Below are the code and all the weights of a small trained network. Each question names an input and a class and asks about switching units off, where a switched-off unit gives its printed mean instead of its output.

import numpy as np


def w(rows, s, z=0):
    codes = np.array(rows[::2]) - 128.0
    scale = np.full(codes.shape[1], s)
    scale[-1] = z or s
    return codes * scale


def f(y):
    return y / 2 * (1 + np.tanh(0.7978845608 * (y + 0.044715 * y**3)))


def log_softmax(a):
    a = a - a.max(-1, keepdims=True)
    return a - np.log(np.exp(a).sum(-1, keepdims=True))


def net(x, mask):
    res = np.array(x, float).reshape(1, 8) / 4 @ E
    y = f(res @ A[0][:, :-1].T + A[0][:, -1])
    res = res + np.where(mask, y, B[0][:, -1]) @ B[0][:, :-1]
    return log_softmax(res[-1] @ U[:, :-1].T + U[:, -1])


A, B = {}, {}
E = w([
[155,115,18,181,171,218],'x0',
[114,156,106,119,246,85],'x1',
[178,63,53,82,87,176],'x2',
[161,69,116,33,181,112],'x3',
[120,49,134,142,102,186],'x4',
[2,192,123,119,19,103],'x5',
[52,21,157,138,80,130],'x6',
[211,47,150,143,131,25],'x7',
],0.0099)
A[0] = w([
[128,59,58,60,101,150,170],'n0',
[37,181,54,121,112,99,152],'n1',
[99,243,237,69,58,97,118],'n2',
[60,69,136,217,105,140,143],'n3',
[145,190,65,144,160,191,119],'n4',
[21,129,167,182,87,168,138],'n5',
[166,58,168,81,194,48,145],'n6',
[140,87,65,44,164,200,72],'n7',
[94,68,158,179,129,224,194],'n8',
[5,88,55,139,112,94,139],'n9',
[183,53,42,134,74,129,176],'n10',
[156,224,91,210,161,154,144],'n11',
[75,136,161,174,102,205,85],'n12',
[132,171,223,111,168,53,177],'n13',
[82,86,42,58,146,128,253],'n14',
[63,91,122,132,133,205,108],'n15',
[82,131,51,103,80,37,170],'n16',
[123,112,227,98,182,77,103],'n17',
[94,111,55,117,101,95,97],'n18',
],0.011,0.0067)
B[0] = w([
[158,56,181,90,176,200,194],'n0',
[85,187,162,160,147,153,205],'n1',
[30,120,59,28,86,129,250],'n2',
[150,153,141,177,52,113,193],'n3',
[188,165,119,129,168,153,193],'n4',
[90,154,109,176,71,160,223],'n5',
[119,81,143,181,171,45,206],'n6',
[170,67,91,87,183,191,184],'n7',
[174,111,44,201,114,143,201],'n8',
[88,147,190,203,151,185,193],'n9',
[226,49,208,64,78,159,205],'n10',
[189,225,108,99,117,91,209],'n11',
[115,147,62,142,76,164,184],'n12',
[93,122,126,124,126,57,213],'n13',
[90,101,184,152,210,213,197],'n14',
[98,116,85,169,126,125,174],'n15',
[103,135,235,103,145,141,188],'n16',
[98,146,72,146,156,7,182],'n17',
[139,126,200,143,138,147,147],'n18',
],0.011,0.017)
U = w([
[166,246,86,127,187,122,214],'0',
[109,92,142,169,183,21,190],'1',
[108,143,116,208,42,146,108],'2',
[169,76,185,112,57,107,128],'3',
[7,165,108,49,93,132,137],'4',
[45,159,196,166,149,149,2],'5',
[155,65,119,127,162,175,50],'6',
],0.014,0.0075)

Each question gives the input, the list of numbers given to net, and the class t.
The units are the neurons (one row each of A and B). Each row of codes is followed by its name. A weight is (code - 128) times the scale printed after its matrix; where a second scale follows, it is the last column's (A, B and U).
mask holds one flag per neuron, in row order. A switched-off neuron (its flag False) gives its mean, the last column of its row in B, instead of its output. The means were averaged over made-up inputs and are rounded, as every weight is.
A unit's drop is (log p(t) with every unit on - log p(t) with that unit switched off) / (log p(t) with every unit on - log p(t) with every unit switched off).
The circuit of an input: a set's keep is (log p(t) with only the set's units on - log p(t) with every unit switched off) / (log p(t) with every unit on - log p(t) with every unit switched off). Starting from the 12 units with the biggest drops (on a tie, the unit counted first), units are removed one at a time, each time the one whose removal leaves the highest keep (on an exact tie, the one counted first), for as long as the keep stays at least 0.8.
units of the circuit, in order: the units of the circuit, biggest drop first
unit that matters most: the unit with the biggest drop
top k neurons: the k neurons with the biggest drops, biggest first
drop of u: that unit's drop, to one decimal
input [0,-1,6,7,-7,-6,-7,-7], class 6: units of the circuit, in order => (n7)
input [-5,-6,2,-3,-1,-4,-8,0], class 4: units of the circuit, in order => (n2; n8)
input [7,-5,1,5,5,8,-5,-7], class 6: top 4 neurons => (n7; n0; n14; n4)
input [2,-2,5,3,4,6,-3,4], class 6: top 2 neurons => (n14; n0)
input [-2,6,4,-7,0,8,8,-7], class 2: top 2 neurons => (n5; n12)
input [8,8,-5,8,-5,5,7,5], class 5: top 3 neurons => (n9; n14; n16)
input [8,1,-8,3,-4,6,-1,-3], class 0: top 2 neurons => (n11; n4)
input [4,7,4,-5,5,-2,4,8], class 3: top 3 neurons => (n10; n3; n4)
input [4,4,4,-3,4,3,-1,-4], class 0: top 2 neurons => (n4; n11)
input [-8,0,-4,5,-8,-6,-4,-5], class 1: top 2 neurons => (n6; n17)
input [2,-3,2,-6,-2,5,-6,4], class 0: top 2 neurons => (n11; n13)
input [7,-3,-8,3,8,0,0,6], class 3: top 2 neurons => (n10; n5)
input [5,0,8,1,-8,-7,-5,-2], class 6: top 2 neurons => (n7; n10)
input [1,-3,-1,-6,0,-6,-5,8], class 1: units of the circuit, in order => (n6)
input [1,-8,2,0,-4,3,-6,-3], class 4: top 2 neurons => (n2; n8)
input [-5,-8,4,0,-4,8,4,7], class 4: drop of n2 => 5.8
input [-2,7,-3,-7,-5,1,1,-2], class 4: drop of n2 => 0.1
input [-4,-5,-6,1,-2,-4,-7,-4], class 4: drop of n2 => 1.1
input [-1,-3,-7,-5,8,-1,-8,2], class 0: drop of n11 => 0.6
input [-3,-4,-8,8,4,-3,-1,-5], class 1: unit that matters most => n17
